Below is a small trained network, with its code and all its weights. Each question gives an input and a target symbol and asks what happens when units are switched off, that is, made to give their printed mean instead of their output.

import numpy as np


def w(rows, s, z=0):
    codes = np.array(rows[::2]) - 128.0
    scale = np.full(codes.shape[1], s)
    scale[-1] = z or s
    return codes * scale


def f(y):
    return np.maximum(y, 0)


def softmax(a):
    e = np.exp(a - a.max(-1, keepdims=True))
    return e / e.sum(-1, keepdims=True)


def log_softmax(a):
    a = a - a.max(-1, keepdims=True)
    return a - np.log(np.exp(a).sum(-1, keepdims=True))


def net(x, mask):
    ids = ['ΓΔΛΠΣΨΩαεζηθμξτφ'.index(c) for c in x.split()]
    T = len(ids)
    res = E[ids] + P[:T]
    r = res
    for j in range(3):
        rows = slice(2 * j, 2 * j + 2)
        q, k, v = (r @ M[0][rows].T for M in (Q, K, V))
        z = softmax(np.where(np.tri(T) > 0, q @ k.T / 2**0.5, -1e9)) @ v
        o = O[0][rows]
        res = res + np.where(mask[j], z, o[:, -1]) @ o[:, :-1]
    y = f(res @ A[0][:, :-1].T + A[0][:, -1])
    res = res + np.where(mask[3:19], y, B[0][:, -1]) @ B[0][:, :-1]
    return log_softmax(res[-1] @ U[:, :-1].T + U[:, -1])


Q, K, V, O, A, B = {}, {}, {}, {}, {}, {}
E = w([
[183,66,180,129],'Γ',
[86,137,110,109],'Δ',
[7,97,108,91],'Λ',
[136,100,154,165],'Π',
[151,120,165,138],'Σ',
[9,143,96,109],'Ψ',
[170,129,113,141],'Ω',
[134,106,131,153],'α',
[111,101,128,127],'ε',
[118,128,158,179],'ζ',
[115,96,146,96],'η',
[69,122,157,116],'θ',
[62,175,78,161],'μ',
[146,140,84,203],'ξ',
[120,65,140,147],'τ',
[127,56,116,125],'φ',
],0.019)
P = w([
[153,146,134,52],'0',
[35,103,170,166],'1',
[159,103,51,146],'2',
[27,87,165,172],'3',
[169,129,38,139],'4',
[5,67,173,160],'5',
],0.013)
Q[0] = w([
[104,124,199,173],'head 0',
[206,203,130,106],'head 0',
[111,162,90,3],'head 1',
[80,135,124,134],'head 1',
[37,58,110,181],'head 2',
[103,107,145,84],'head 2',
],0.013)
K[0] = w([
[142,186,177,10],'head 0',
[119,90,120,145],'head 0',
[94,134,152,172],'head 1',
[128,115,175,90],'head 1',
[132,182,175,70],'head 2',
[113,111,113,92],'head 2',
],0.014)
V[0] = w([
[70,13,181,124],'head 0',
[158,6,139,164],'head 0',
[174,117,45,75],'head 1',
[119,106,124,85],'head 1',
[84,101,130,121],'head 2',
[124,171,160,61],'head 2',
],0.014)
O[0] = w([
[132,163,236,71,243],'head 0',
[75,79,118,29,59],'head 0',
[102,88,137,46,99],'head 1',
[141,160,110,54,224],'head 1',
[129,130,172,148,253],'head 2',
[150,252,79,105,227],'head 2',
],0.011,0.0053)
A[0] = w([
[34,190,12,166,172],'neuron 0',
[21,96,145,142,153],'neuron 1',
[231,106,110,86,55],'neuron 2',
[78,59,115,192,72],'neuron 3',
[158,112,70,57,111],'neuron 4',
[203,44,71,76,70],'neuron 5',
[254,96,184,89,180],'neuron 6',
[125,165,114,142,99],'neuron 7',
[202,71,158,119,91],'neuron 8',
[100,21,141,215,209],'neuron 9',
[248,56,194,169,120],'neuron 10',
[129,95,182,106,84],'neuron 11',
[120,88,80,138,132],'neuron 12',
[179,181,192,92,102],'neuron 13',
[80,67,166,57,253],'neuron 14',
[46,90,10,69,189],'neuron 15',
],0.009,0.0059)
B[0] = w([
[169,85,106,98,250],'neuron 0',
[182,114,179,154,194],'neuron 1',
[169,152,189,199,134],'neuron 2',
[54,136,187,117,168],'neuron 3',
[70,69,190,230,146],'neuron 4',
[193,146,152,108,151],'neuron 5',
[77,59,75,198,161],'neuron 6',
[170,133,156,173,153],'neuron 7',
[115,253,108,129,139],'neuron 8',
[34,162,63,75,193],'neuron 9',
[148,236,50,129,146],'neuron 10',
[150,176,122,105,150],'neuron 11',
[147,193,150,44,155],'neuron 12',
[36,99,177,124,192],'neuron 13',
[178,88,94,137,210],'neuron 14',
[224,107,147,99,203],'neuron 15',
],0.0067,0.014)
U = w([
[183,113,158,90,101],'Γ',
[198,167,90,198,254],'Δ',
[129,167,240,190,102],'Λ',
[112,87,136,137,195],'Π',
[197,152,138,135,93],'Σ',
[195,166,173,247,115],'Ψ',
[123,135,17,41,172],'Ω',
[99,117,122,118,124],'α',
[148,124,141,142,143],'ε',
[98,123,133,138,181],'ζ',
[178,205,128,78,53],'η',
[160,232,123,121,100],'θ',
[76,154,62,212,113],'μ',
[2,76,90,137,153],'ξ',
[146,83,188,168,78],'τ',
[107,181,141,27,57],'φ',
],0.0084,0.004)

Each question gives the input, a string of symbols that net reads in full, and the target symbol t.
The units are the heads (2 rows each of Q, K, V and O) and the neurons (one row each of A and B). Each row of codes is followed by its name. A weight is (code - 128) times the scale printed after its matrix; where a second scale follows, it is the last column's (O, A, B and U).
mask holds one flag per unit, heads first, then neurons. A switched-off unit (its flag False) gives its mean, the last column of its rows in O or B, instead of its output. The means were averaged over made-up inputs and are rounded, as every weight is.
A unit's drop is (log p(t) with every unit on - log p(t) with that unit switched off) / (log p(t) with every unit on - log p(t) with every unit switched off).
The circuit of an input: a set's keep is (log p(t) with only the set's units on - log p(t) with every unit switched off) / (log p(t) with every unit on - log p(t) with every unit switched off). Starting from the 12 units with the biggest drops (on a tie, the unit counted first), units are removed one at a time, each time the one whose removal leaves the highest keep (on an exact tie, the one counted first), for as long as the keep stays at least 0.8.
circuit, biggest first: the units of the circuit, biggest drop first
most important unit: the unit with the biggest drop
heads that matter: for each layer, one digit per head in row order, 1 if its drop is at least 0.15 and else 0, layers parted by /
input Λ Λ ξ τ ξ Π, target Λ: heads that matter : 101
input μ ε ξ Γ μ μ, target μ: heads that matter : 110
input μ Λ Λ α, target μ: circuit, biggest first : head 0; neuron 9
input Ψ ξ Λ ξ, target Ψ: circuit, biggest first : head 0
input ξ ξ Γ, target Ω: circuit, biggest first : neuron 9; head 2; neuron 10
input ξ Ψ μ μ, target ξ: heads that matter : 111
input Λ Λ Λ φ, target Λ: heads that matter : 101
input Λ Λ μ φ Λ Ψ, target Λ: heads that matter : 100
input Λ μ μ Λ Δ, target Δ: circuit, biggest first : head 0; head 1
input Δ Λ θ ξ, target Δ: circuit, biggest first : head 0; head 2
input ξ Λ Ψ Λ μ τ, target ξ: circuit, biggest first : neuron 9; head 0
input ξ Ω ζ, target Ω: circuit, biggest first : neuron 9; head 0; head 2
input Ψ Λ Λ Λ, target Ψ: circuit, biggest first : head 0; head 1
input ξ Λ μ Δ, target ξ: heads that matter : 111
input Ψ Σ Λ Λ Λ Σ, target Ψ: circuit, biggest first : head 0
input μ Λ Λ, target Δ: heads that matter : 110
input Λ τ ξ η, target Λ: heads that matter : 100
input Ψ Δ ξ Π, target Ψ: heads that matter : 101
input Ψ Λ Ψ Λ Λ μ, target Ψ: heads that matter : 100
input μ ξ Π, target Ω: most important unit : neuron 9
input Λ η Ψ ξ ξ Ω, target Λ: circuit, biggest first : head 0; neuron 0
input μ η Λ Π, target μ: heads that matter : 100
input μ Σ ξ ξ μ, target Ω: heads that matter : 101
input Λ μ Ψ, target Δ: heads that matter : 110
input Ω Ψ ξ ε Ω, target Ω: heads that matter : 101
input ξ Ω Γ Δ, target ξ: circuit, biggest first : head 2; head 0
input ξ Γ ξ Ω α, target Ω: circuit, biggest first : head 0
